In the rows, 128 means zero.
Each row has a class, written as a number after it.
[113 132 155 121 147 135 119  89 115 134  99 156 136 122 171 169  87 154
 113 119  90 117 138 137 130 114 128 126 116 129 129 142 126 173 132 134
 127 103 150 142 142 118 121 132 148] -> 7
[144 107 153 158 141 126 124  98 157 153 126  99 126 158 136 148 104 138
  90 120 101 135 146 121 155 126 128 144 121  96 106 141 147 112 102 134
 132 123  94 129 150 105 156 133 151] -> 5
[156  91 143 119 138 121 142 173 152 150 101 123 126 143 129 129  99 142
 109 138 143 136 139 146 126 116 123  93 149 108  85 145 118 140 151 126
 151 152 130 124 110 111 123 129 120] -> 0
[175  91 136  85 124 104 107 151 163 120 138  79  95 164 121 148  98  87
 110 157 127 157 173 115  93  82  96 138 149  99 119 141 167 100 149 136
 173 174 120 158 148 115 106 123 112] -> 6
[149 103 134  77 132  90 153  68 153 124 123 136 140 138 150 138 103  97
 130 142  68 137 154 132  98 120 104 160 117  74 150 158 138 103 114 143
 176 152 211 166 149 140 154 119 154] -> 2
[137 115 134 142 123 133 129  99 147 141 148 106 143 126 137 117 144 112
 112 121  69 136 107 132 151 143 114 171 112  95 129 130 156  89  96 121
 128 138 135 121 123 125 168 132 140] -> 3
[137 138  98 112 102 108  96 180 109 109 138 128 109 124 127 116 137 119
 132 156 176 137 134 138 103  99 130 100 146 175 161 113 145 165 163 148
 124 136 116 130 116 120  58 136 107] -> 6
[ 88 156 130 108 124 126 132  90 108 121 171 140 104 117 127  83 137 140
 178 156 112  72 107  90 119 162 151 168 117 110 193  96 116  82 127 114
 164 120 160 162 144 143 157 126 113] -> 2
[ 93 132 149 136 124 145  89 102 130 134 209  81  78 137 115 123 125 118
 141 162 116  90 109  85 124 141 154 160 102 126 180  77 141  65 129 116
 142 115  89 176 171 105 119 132 111] -> 3
[137 133 148 156 114 132 120 136 115 169  25 123 176 135 207 156 147 177
  72 100 135 170 183 119 160 128 143 118 146 117  27 158 184 182 141 123
 140 116  88  91 114  86 138 190 125] -> 2
[121 158 129 100 118 101 119 103  97 143  60 167 169 119 187 138 145 168
 111 109  91 133 154 114 131 131 120 146 119 119 107 158 166 180 142 122
 149 110 156 114 108 127 136 175 128] -> 2
[150  86 158 128 138 143 129 142 136 163  87 121 140 133 140 144 103 139
 103 136  99 143 137 135 148 108 119 124 132 108  63 140 143 149 138 116
 142 135 123 133 119 112 114 143 119] -> 3
[143 103 147 132 113 127 145 114 159 148 125  80 127 155 147 116 140 126
 112 143 136 138 162 105 139 139 137 155 149  71  89 131 167  80 110 119
 168 156 112 128 141 106 184 146 119] -> 2
[155 100 121 102 142 106 170  94 155 130 138 143 133 129  99  95 105 110
 144 147  73 123 102 156 130 135  93 163 120  86 157 141  93 100  98 134
 141 150 191 135 119 163 161  90 146] -> 5
[119 148 118 140 145 138 164 129 103 149  96 174 152 101 118  59 136 178
 158 120  82  99  75 129 175 170 126 165 131 115 123 123  84 134 113 100
 126 110 153  88  85 171 180 118 112] -> 5
[151 115  98  84 110 122 154 221 120 123 120 144 113 116  85  48 137 128
 175 173 173 114 105 136 124 114 111 123 170 135 132 114 109 141 159 119
 148 171 148 106  72 164 106 106  76] -> 6
[142 126 153 135 147 154 142 132 131 157  94 137 156 121 162 119 141 154
 119  98  72 138 127 121 161 137 129 141 136 104  75 139 133 126 107  93
 126 115 135 104 104 131 194 137 125] -> 1
[ 97 147 154 152 138 150 127 160 101 147 130 149 113 118 120  90 123 183
 175 136 154  49  74 106 163 147 148 116 121 133 129 102 113 141 147 104
 128 115  93 128 115 136 141 131 105] -> 4
[135 119  94  97  95 113 131 132 142 117 187 110 113 122 100  90 155  89
 143 166 131 127  97 139 121 127 113 149 117 131 180 103 143  94 119 139
 123 153 146 140 120 134 116 124 120] -> 3
[ 98 165 101  52 106  80 116  75 106  96 187 157 104 119 130 110 143 112
 167 163 116  91 113 110  79 135 124 153  97 136 252 111 134 114 135 146
 155 123 203 177 149 143 108 134 131] -> 2
[122 139 130  82 150 115 139 127 109 104 140 182 117 108 114 100 100 130
 167 138  67  99 103 134 111 121 102 141 120 121 191 140 100 140 137 121
 153 139 215 144 106 169 111  96 127] -> 6
[183  87 134 126 124  96 135 113 191 108 154  88 143 153 146 152 119  69
  86 123  74 188 154 161 118  98  86 151 136  81 132 171 172  91  84 159
 143 185 165 125 141 114 155 107 174] -> 6
[152 111 111  68 125  91 136 105 130 120 116 164 152 111 132 134 113  97
 121 143  64 149 116 162 107 102  82 144 102 125 150 152 135 159 130 145
 132 141 211 144 109 151  98 128 144] -> 3
[128 112 135 168 115 141 101  66 167 117 246  35  91 146 121 138 147  66
 119 145  86 145 117  92 112 151 140 190  97  96 183  97 166  11  86 144
 136 145  76 171 187 105 166 131 141] -> 3
[118 144 131 144 121 133 124 163 112 136 113 133 127 124 127 105 133 156
 150 132 160  87  94 119 153 135 136 121 124 134 111 112 136 146 146 119
 116 126  94 119 116 134 134 136 112] -> 4
[119 103 159 128 142 158 156 116 150 136 159 125  99 137 122 113  99 142
 140 152 125  87 109 133 144 129 143 133 138  99 142 114 109  98 108 117
 137 139 145 143 143 119 163 102 132] -> 7
[109 111 212 169 155 196  89 154 138 179 137  73  81 159 149 159 105 175
 113 128 144 102 153  78 160 123 190 106 140 122  64  93 145 107 132  77
 141  94  45 150 167  71 145 138 112] -> 1
[138  71 189 199 145 191 161 170 171 157 160  83 108 144 102  79 114 151
 141 143 149 118 119 121 184 133 156 117 172  76  91 120 117  64  92  95
 148 173  88 111 128  98 176  91 124] -> 6
[114 151 126  96 124 136 138 121 109 141 101 138 135 115 141 101 127 158
 145 127 101 113 113 105 138 146 117 180 138 106 120 121 122 125 139 103
 140 116 132 117 114 147 173 134  93] -> 7
[159  86 136 107 135 141 151 139 162 132 160 115 112 135 114 111 114  97
 147 155 122 127 127 140 115 108 130 118 139 113 128 116 114  98 114 121
 138 147 157 153 132 136 149  99 129] -> 1
[140 131 133  78 136 128 130 115 135 134 153 117 116 127 127 108 129 111
 154 131  79 125 127  98 109 133 114 173 126  98 137 117 127  86 126 100
 151 125 154 148 126 155 183 119 104] -> 1
[125 139 126  98 134 149 145 173 100 145 107 181 128 101 132  87 139 169
 164 141 127  94  93 140 145 125 136 102 137 160 136 113  94 169 141 102
 115 108 158 118  79 146 123 125 107] -> 1
[186  94  75  99  95  89 178 136 177  93 163 138 169 104  99  85 158  62
 137 163 106 180 100 198 106 112  80 156 138 104 168 137 132 108  91 157
 120 193 195 120  93 149 134  95 142] -> 3
[114 129 154 144 125 145 127 146 115 158  92 122 129 137 159 120 136 176
 122 136 158 104 148  99 154 138 160 117 146 116  84 120 150 139 139 111
 160 121 102 121 128 102 141 158 110] -> 2
[131 128 131 130 122 131 109 126 119 146 106 119 141 120 148 133 133 134
 104 122  98 143 129 123 142 130 123 153 119 128  99 130 155 143 135 121
 126 117 109 119 121 118 123 153 115] -> 3
[154  91 128 113 114 142 169 152 155 148 123 102 138 124 102  70 139 114
 141 153 101 139 107 130 153 139 102 171 143  79  82 123 135  87 117 101
 153 168 138 110  92 149 182 117  96] -> 3
[112 140 136 191 116 150 117 116 110 136 106 134 149 114 183 157 132 156
  99 107 148 144 135 159 153 130 164  98 130 167 113 124 135 175 118 150
  81  91  92 113 136  87 119 150 153] -> 7
[101 151 118 108 106 133 105 144 107 117 154 129 100 121 130 119 131 149
 139 159 176 100 115 115 116 117 149 115 132 164 174  89 134 146 148 135
 118 110 105 142 135 112  98 142 111] -> 7
[168 115  73 110  98  93 130 187 132 129  89 122 154 118 132 106 152 116
 113 137 167 178 137 156 109 123 106 111 158 143  95 135 132 158 163 140
 128 151 120 102  83 127 107 155 105] -> 0
[109 125 172 135 165 130 126  94 123 133 160 169  91 138 121 142  69 163
 135 146 106  82  98 148 135 123 154  82  99 144 192 119  89 148 117 142
 119  96 155 163 156 113  89 109 165] -> 5
[123 136 122  29 135 103 121 157 102 101 149 173  86 125  98 107  93 132
 170 173 110  83 113 119  85  92  98 116 123 134 214 125 112 150 173 127
 164 148 204 168 107 163  64 107 102] -> 6
[137 128 116 127 104  96  87 122 146 110 175  83 100 151 125 158 126  90
 120 151 175 123 133 118  99 107 130 125 111 139 161 112 171 117 140 163
 117 138  78 171 167 104  96 143 140] -> 4
[124 117 138 123 136 130 157 168 123 128 121 176 123 113 111 102 107 152
 161 151 162  74  77 165 142 112 128  78 123 141 136 128 108 170 136 138
 118 147 161 134 106 145 102 106 141] -> 4
[136 123 109 147 128 115 134 116 129 136 122 153 133 124 136 120 125 139
 110 135 124 130 116 171 146 125 133 108 118 149 150 134 119 164 113 151
  99 115 137 114 119 122 110 125 157] -> 5
[147 132 146 123 131 107  71 137 114 132  81 116 134 146 178 192 104 135
  76 109 100 169 185 115 110  87 116 122 128 141  98 159 180 181 162 139
 143 115 102 133 140 100  77 163 126] -> 6
[139 108 140 104 129 115 126 143 149 128 146 114 100 149 111 133  97 115
 145 158 153  92 116 126 119 108 116 120 119 108 129 121 143 118 144 137
 140 155 119 166 141 129 119 119 128] -> 4
[114 146 126  96 139 102 118 122 116 131 134 149 128 119 135 111 122 146
 140 123  85 107 108 113 113 151 114 148 111 117 164 131 110 125 151 114
 147 118 156 135 110 137 141 138 118] -> 0
[135  96 124  82 129 119 203 115 144 117 138 178 129 114 114  73 114 123
 172 169 114  95 103 170 126 128 118 117 133  92 171 140  94 116 104 134
 160 171 251 141 105 161 148  89 149] -> 2
[133 121 141 130 133 122 121 151 125 137 101 128 126 134 133 138 105 139
 134 138 146 104 121 121 130 114 126 117 122 124 102 129 140 152 154 129
 133 133 102 143 130 129 114 134 122] -> 4
[147 129 103  94 128  96 119 138 101 136  67 180 140 124 139 144 100 152
 109 137 136 138 135 165 124  95 117  92 121 169 126 145 124 222 158 155
 111 107 154 124 105 137  54 145 136] -> 5
[105 149 102 179 114 126 111 107 117 123 170 128 117 116 125 110 144 132
 124 141 158 122 103 151 143 150 164 122 118 171 187  93 111 132 108 157
  84  94  99 125 141 114 102 127 149] -> 5
[110 145 145 158 148 147 131 115 100 162  88 152 145 120 141 103 118 189
 131 107  85 105 110 113 174 162 139 157 123 120 103 128 105 143 123 104
 123  90 110 102 108 138 160 139 119] -> 5
[141 125 130 186 117 171 128 145 143 153 140  76 138 125 152 101 174 124
 123 109 132 156 129 114 163 157 157 150 151 121  74 102 144  83  98 105
 107 117  61 100 121 110 205 140 116] -> 1
[113 122 133  88 116 149 153 165 121 131 143 141  94 123  97  77 112 158
 167 177 180  77  97 121 129 118 140 117 148 132 151  93 108 129 147 114
 138 138 135 135 116 136 125 113  94] -> 7
[142 138 108 162 102 103  75 111 139 104 165  74 124 140 165 165 144  85
  84 117 130 187 165 132 109 115 132 140 130 148 156 132 181 119 119 166
 112 128  83 134 160  90 106 146 147] -> 6
[139 105 178 142 149 146 129 169 128 163  62 137 133 144 147 148  84 172
 128 124 146  94 131 127 160 104 127  91 134 112  45 141 142 174 156 114
 139 135  98 131 119 116 119 139 124] -> 4
[106 145 115 101 128 131 128 120  92 129 134 175 129  95 124  92 130 143
 158 145  87  94  78 136 139 139 121 143 103 148 173 113 107 152 138 121
 122 111 171 133 100 153 108 128 117] -> 3
[128 111 107  94 130 117 194 157 142 111 153 171 122 103  71  42 123 122
 207 168 130  69  57 163 140 142 102 134 122 101 156 123  88 118 121 117
 127 175 198 129  83 188 159  79 128] -> 4
[156  99 103  64 112  89 144 136 166 107 171  99 102 142  80 100 110  71
 172 182 157 106 103 129  82 110  96 149 125  90 164 112 136  78 143 147
 154 188 150 181 137 159 130 100 118] -> 4
[140 157 102  89 130  84 121 134  95 120  57 191 166 105 166 149 115 140
 128 107  96 126 115 158 117 112  88 127 110 148 115 162 139 216 159 152
 112 117 167 124  96 159  98 148 138] -> 4
[117 152 142 126 132 122  91 102  96 136  64 153 151 123 198 195 103 160
  82 102 114 150 163 133 122 103 138 114 117 161 109 146 155 212 152 146
 108  84 116 130 143  98  90 168 144] -> 7
[135 109 135  89 127 141 135 182 107 153  86 165 119 119 117 105 115 162
 136 164 143  97 106 140 142 100 119  91 131 149 101 121 131 185 168 113
 138 137 146 125  87 134  66 145  96] -> 3
[122 111 169 113 133 142 114 152 116 163  77 123 102 153 153 146  99 175
 123 158 174  92 171  91 134 103 159  91 145 121  78 122 150 155 169 112
 175 126 101 150 148  98  92 158 101] -> 2
[124 150  83 179  76 108 116 133 141  85 202 105 122 118 126 113 176  88
 134 140 209 139 103 170 127 129 152  89 113 179 181 100 164 136 106 177
  57 139  88 126 145 103 105 133 166] -> 4
[111 147 170 118 154 133 106  91 101 148  61 172 155 127 196 197  89 185
  85  94  73 122 145 128 138 105 125 122 112 131 109 161 147 202 140 124
 128  88 149 130 137 105 112 158 148] -> 7
[130 118 133 139 122 127 136  70 160 114 174  95 123 135 146 141 120  96
 114 129  96 146 128 140 119 136 129 162 122  98 163 124 140  76  89 145
 122 135 139 146 163 114 180 115 159] -> 7
[131 130 107 123 108 105 159  82 140 114 152 132 149 112 138  87 155 103
 147 138 104 135 114 140 116 155 126 165 126 100 175 128 130  91  95 139
 146 143 188 135 128 142 175 121 149] -> 2
[167 113  74  76 109 108 185 172 130 135  96 153 145 115  79  38 150 130
 171 163 139 121  93 149 138 137  90 157 156 111 116 125  97 133 135 117
 135 166 166  95  64 182 151 113  86] -> 5
[174  93 103 128 109  88 110 103 178 124 160  64 107 166 121 157 118  73
  78 155 146 178 165 142  97 100 117 142 132 118 145 128 167  96 115 168
 130 148  96 151 167 102 105 135 147] -> 5
[132  80 149 117 133 138 154 120 166 125 205 112  89 133  88 105 109  96
 144 178 109  94  91 149 129 116 124 126 111 107 181 108 115  79 102 133
 141 162 171 168 144 122 122  92 145] -> 3
[119 169 125 114 115 112  75 141 109 121 147  98 108 137 143 126 147 137
 121 124 110 134 141  77 119 130 121 177 133 127 156 118 174 114 150 115
 151 122  87 126 130 119 129 155  91] -> 6
[136 115 126 188 110 133 133  73 163 116 161  78 145 131 163 153 136  92
  88 113 123 174 138 155 132 138 144 147 130 116 139 127 149  96  77 163
  94 129 105 128 164  91 170 125 175] -> 7
[122 153 102 171 106 106  76 115 104 132 116 119 133 129 157 162 138 139
  83 125 164 161 147 145 132 121 156 106 117 188 141 115 152 185 137 161
  84  81  68 122 146  92  67 167 142] -> 5
[144  97 159 110 165 102 130 104 149 132 122 147 130 137 147 165  69 123
 111 121  66 131 143 146 101 113 108 111 115 101 132 159 106 138 140 136
 156 132 183 162 139 120 116 123 157] -> 0
[101 126 136 121 117 123 127  81 139 113 207 107  83 137 123 114 122 102
 159 173 142  90 129 111 100 136 161 130 117 117 209  92 125  73 116 145
 155 133 155 187 181 119 124 111 144] -> 2
[137  99 115 108 127 124 186 158 152 113 173 151 109 116  74  57 121 109
 196 177 156  69  57 161 133 128 116 115 130 106 170 110  93  98 116 128
 128 180 184 142 108 167 144  78 132] -> 4
[159 104 102  68 108  86 165 128 142 114 106 156 145 123 130 109 126  99
 137 165 142 146 146 162  94 105 111 115 140 116 138 145 136 153 132 153
 155 165 212 141 114 145 106 124 139] -> 2
[ 99 164  99 134  94 113 135  98 116 113 171 124 126 110 141  77 179 124
 152 146 141 111 104 119 128 167 151 155 123 127 197 100 137  89 105 136
 130 126 144 125 131 131 163 134 129] -> 2
[157  97 153 128 135 111 109 106 175 113 173  72 107 161 135 156 102  79
 104 135  84 160 164 117 105 107 107 158 132  85 144 143 160  73 108 142
 161 164 129 155 166 109 141 112 145] -> 6
